In the rows, 128 means zero.
Each row has two labels, one from each of two sets.
[156 105 103 119 126 117 124 117  94 124 145 144 133 152 113  81  97 150
 123 118 166] => H + [94]
[143 133  75 130 100 104 134 135 137 125 100 126 110 112 107 100 151 148
 131 112 131] => X + [94]
[ 94 127 211 110 173 166 131 172 140 143 163 142 158 106 120 127 123 153
 126 165  67] => U + [87]
[144 140 102 129  93 111 131 128 127 128 102 141 106 114 118 142 144 149
 153 113 154] => X + [94]
[124 122 134 131 127 132 117 147 114 112 106 137 145  88  92  70 154 152
 118 127 100] => X + [94]
[142 127 111 131 126 115 120 134 128 129 146 144 126 151 126  87  89 122
 129 128 153] => H + [94]
[138 141  91 133 156 124 121 148 130 110 121 136 123 107 121 107 133 138
 124 126 111] => X + [94]
[137 131 128 129 133 145 135 154 115 125 125 144 134  97 118 131 110 166
 136 134 143] => U + [94]
[121 114 159 129 142 132 110 135  92 119 158 157 150 150 113  82  96 149
 111 144 129] => H + [94]
[113 128 149 126 121 137 126 146 138 134 135 144 120 116 109  90 134 143
 113 127  91] => X + [94]
[102 108 107 128 104 155 118 161 102 125 155 139 113 145 136 110 165  78
 108 142  90] => T + [88]
[133 145 105 114 107 117 134 141 135 121 111 133 113 123  82 162 174 122
 138 108  97] => X + [88]
[119 121  97 121 116 140 137 167 110 140 171 160 101 176 148 165 149  80
 129 139 129] => T + [88]
[131 131  93 139 123 130 126 150 160 146 114 146 102 117 110 136 139 125
 145 123 149] => X + [94]
[124 126 109 129 109 121 106 146 140 119 104 136 122 104 106 156 151 144
 125 121 115] => X + [94]
[142 252 104 139 132 108 131 129 129 128 140 159 133 123 130 125 102 149
 149 130 143] => U + [94]
[123 146 115 125 135 127 134 203 132 135 146 149 118 124 111 179  91 143
 136 146 152] => U + [94]
[171 133 108 117  75 127 128 155 130 127 118 154 112  99 109 122 143 161
 137 110 143] => X + [94]
[129 113 132 128 131 134 118 118  89 126 135 134 163 116 128  88  86 131
 119 126 157] => H + [94]
[148  93 123 126 134 123 118 114 103 123 125 129 131 134 106  74 155 136
 132 122 159] => H + [94]
[115 117 116 128 123 120 112 144 118 115 108 113 143  91 107  62 179 157
 113 116  77] => X + [94]
[140 141 124 126 143 142 128 147  94 122 146 163 135 125 127 113  92 146
 137 146 157] => U + [94]
[110 122 147 128 135 127 145 135 117 129 117 137 129 112 124 120 165 150
 117 125  66] => X + [88]
[140 133  90 134  99 119 130 159 124 125 134 140 131 123 145 147 160 130
 125 127  97] => X + [88]

Each row has two labels, one from each of two sets.
[ 72 129 117 111 120 127  74 135 105 120 155 155 124  82 115  47 102 167
 150 128  91] => <7> + <77>
[127 109 130 125 109 133 122 134 134 125 120 142 129 129 130 127 115  97
 135 127  79] => <7> + <77>
[138 119 141 124 117 137 133 121 126 117  98 171 156 124 118 141 141 137
 144 137 149] => <7> + <80>
[150 124 141 123 107 118 158 121 122 102  63 178 148 130 144 193 155 144
 143 107 137] => <7> + <80>
[120 118 137 135 127 127 134 130 131 132 140  83  97 141 139 187 119 142
 154 124 104] => <18> + <80>
[107 124 126 126 122 124 110 127 131 126 170  66 112 128 139  97 116 133
 134 126 115] => <18> + <77>
[129 110 147 130 118 135 139 134 125 104 118 137 117 120 133 170 131 108
 117 113 119] => <7> + <77>
[125 130 128 136 138 140 135 112 135 158 160  89 116 147 255 143 150 193
 167 135 124] => <18> + <80>
[105 150 119 125 120 120 109 121 114 115 149 129 156  89 152  59 139 124
 152 104 140] => <7> + <77>
[162 128 129 137 131 121 115 136 148 133 157  60 114 138 136  81 123 139
 154 117 149] => <18> + <77>
[134 110 129 124 110 128 130 125 133 102  92 158 117 131 138 156 134 133
 140 123 128] => <7> + <80>
[128 131 140 127  99 172 128 132 121 116  98 179 129 111 130 187 143 146
 164 120 134] => <7> + <80>
[114 113 136 121 106 123 123 126 121 127 142 139 137 110 133  91 102 152
 165 122 127] => <7> + <77>
[102 138 114 137 134 135 111 124 121 131 179  60 115 118 129  71 110 139
 136 109 110] => <18> + <77>
[121 125 130 116 121 132 117 142 119 115 106 206 123 112 112 135 126 176
 142 130 121] => <7> + <80>
[115 121 120 109 120 115 109 125 120 112  96 205 146  90 119  96 130 151
 159 175 139] => <7> + <80>
[126 126 131 112 123 130 113 128 107 118 120 156 150 113 127 143 116 105
 132 120 109] => <7> + <77>
[145 128 138 142 111 136 139 129 130 118  90 146 125 130 134 177 145 133
 147 118 145] => <7> + <80>
[107 121 110 127 114 132  97 123 115 128 167 114 131  90 138  45 122 155
 158 120 127] => <7> + <77>
[133 126 129 124 111 129 126 137 116  98 110 175 119 111 116 154 121 147
 162 123 119] => <7> + <80>
[112 128 137 127 120 125 119 128  93 124 145 126 135 109 137 132 124 134
 135 113  98] => <7> + <77>
[114 129 131 137 136 122 119 129 140 115 131 149 135 108 133  66 141 176
 173 112 157] => <7> + <80>
[145 114 142 122 115 122 155 134 134 119  83 190 127 123 146 176 160 150
 135 114 160] => <7> + <80>
[101 134 130 127 117 123 114 130 126 118 152 123 119 114 134  18 124 161
 142 126 141] => <7> + <77>
[134 117 145 128 110 135 118 106 134 123  85 174 115 115 134 157 130 148
 158 115 118] => <7> + <80>
[110 123 131 124 118 125  89 127 123 114 132 159 120 118 137  71 105  75
 123 124 109] => <7> + <77>
[130 123 111 125 104 134 106 114 138 128 120 129 149 123 120  71 121 108
 118 130 128] => <7> + <77>
[138 106 115 132 109 121 121 123 127 118 113 147 150 122 134  83 107  97
 128 155 129] => <7> + <77>
[123 140 130 136 106 123  81 105 123 111 132 202 103  67 119  85 150 218
 173 128 119] => <7> + <80>
